Below is a small trained network, with its code and all its weights. Each question gives an input and a class and asks what happens when units are switched off, that is, made to give their printed mean instead of their output.

import numpy as np


def w(rows, s, z=0):
    codes = np.array(rows[::2]) - 128.0
    scale = np.full(codes.shape[1], s)
    scale[-1] = z or s
    return codes * scale


def f(y):
    return np.maximum(y, 0)


def log_softmax(a):
    a = a - a.max(-1, keepdims=True)
    return a - np.log(np.exp(a).sum(-1, keepdims=True))


def net(x, mask):
    res = np.array(x, float).reshape(1, 4) / 4 @ E
    y = f(res @ A[0][:, :-1].T + A[0][:, -1])
    res = res + np.where(mask, y, B[0][:, -1]) @ B[0][:, :-1]
    return log_softmax(res[-1] @ U[:, :-1].T + U[:, -1])


A, B = {}, {}
E = w([
[94,128,71,91,28,100,68,2],'x0',
[125,165,127,61,245,84,70,157],'x1',
[20,195,119,116,80,219,60,181],'x2',
[98,22,42,140,75,76,17,181],'x3',
],0.0066)
A[0] = w([
[148,67,105,211,146,142,125,203,191],'n0',
[168,65,108,113,68,81,111,58,183],'n1',
[73,113,140,112,132,76,46,146,125],'n2',
[177,144,226,198,110,188,217,135,180],'n3',
[116,195,94,102,60,228,119,147,161],'n4',
[132,98,101,112,80,67,114,48,162],'n5',
[109,87,138,40,107,112,51,172,155],'n6',
[63,199,129,90,86,212,110,96,216],'n7',
[132,193,155,2,168,150,142,112,250],'n8',
[72,201,140,158,154,155,97,110,235],'n9',
[197,89,106,66,203,118,110,137,160],'n10',
[166,145,171,155,113,148,170,109,110],'n11',
[115,183,164,72,180,135,160,251,202],'n12',
],0.0071,0.0024)
B[0] = w([
[177,42,122,180,81,91,65,139,217],'n0',
[157,82,35,255,93,133,131,134,229],'n1',
[54,171,92,144,149,181,183,65,200],'n2',
[59,169,184,107,155,187,146,166,255],'n3',
[61,93,193,112,185,104,80,81,226],'n4',
[112,86,62,122,120,94,181,108,218],'n5',
[100,128,79,118,150,162,98,80,210],'n6',
[49,105,125,83,166,102,61,89,246],'n7',
[109,124,179,129,204,84,80,83,229],'n8',
[61,116,143,78,177,119,49,69,209],'n9',
[152,80,148,170,99,34,95,51,193],'n10',
[88,163,121,143,176,168,184,153,183],'n11',
[65,106,52,113,172,143,93,94,243],'n12',
],0.0074,0.0062)
U = w([
[160,251,174,118,133,181,200,155,2],'0',
[180,116,184,151,59,183,122,254,7],'1',
[231,99,120,147,91,18,101,135,207],'2',
[110,146,12,134,135,153,124,126,67],'3',
[79,162,202,43,201,117,103,117,233],'4',
],0.0071,0.00084)

Each question gives the input, the list of numbers given to net, and the class t.
The units are the neurons (one row each of A and B). Each row of codes is followed by its name. A weight is (code - 128) times the scale printed after its matrix; where a second scale follows, it is the last column's (A, B and U).
mask holds one flag per neuron, in row order. A switched-off neuron (its flag False) gives its mean, the last column of its row in B, instead of its output. The means were averaged over made-up inputs and are rounded, as every weight is.
A unit's drop is (log p(t) with every unit on - log p(t) with that unit switched off) / (log p(t) with every unit on - log p(t) with every unit switched off).
The circuit of an input: a set's keep is (log p(t) with only the set's units on - log p(t) with every unit switched off) / (log p(t) with every unit on - log p(t) with every unit switched off). Starting from the 12 units with the biggest drops (on a tie, the unit counted first), units are removed one at a time, each time the one whose removal leaves the highest keep (on an exact tie, the one counted first), for as long as the keep stays at least 0.8.
circuit, biggest first: the units of the circuit, biggest drop first
most important unit: the unit with the biggest drop
k most important neurons: the k neurons with the biggest drops, biggest first
drop when u is switched off: that unit's drop, to one decimal
input [-4,-6,8,6], class 4: 4 most important neurons -> (n4 n1 n7 n5)
input [1,-6,-8,-5], class 0: most important unit -> n3
input [0,1,-1,0], class 2: circuit, biggest first -> (n3 n2 n7)
input [3,-8,4,-1], class 4: circuit, biggest first -> (n4 n7)
input [-3,-5,8,2], class 4: circuit, biggest first -> (n4 n1)
input [0,-8,1,5], class 1: circuit, biggest first -> (n12 n9)
input [0,7,-3,2], class 2: 2 most important neurons -> (n10 n3)
input [0,6,-4,0], class 2: 2 most important neurons -> (n10 n3)
input [-4,7,-3,4], class 2: circuit, biggest first -> (n10 n3)
input [7,1,-3,-4], class 2: circuit, biggest first -> (n3 n12 n1)
input [-5,0,-1,4], class 2: 2 most important neurons -> (n0 n3)
input [0,-7,-4,2], class 1: drop when n5 is switched off -> -0.1
input [7,-7,3,-6], class 4: drop when n7 is switched off -> 0.2
input [-6,7,-6,6], class 2: circuit, biggest first -> (n10)
input [0,-8,2,5], class 1: drop when n4 is switched off -> -0.1
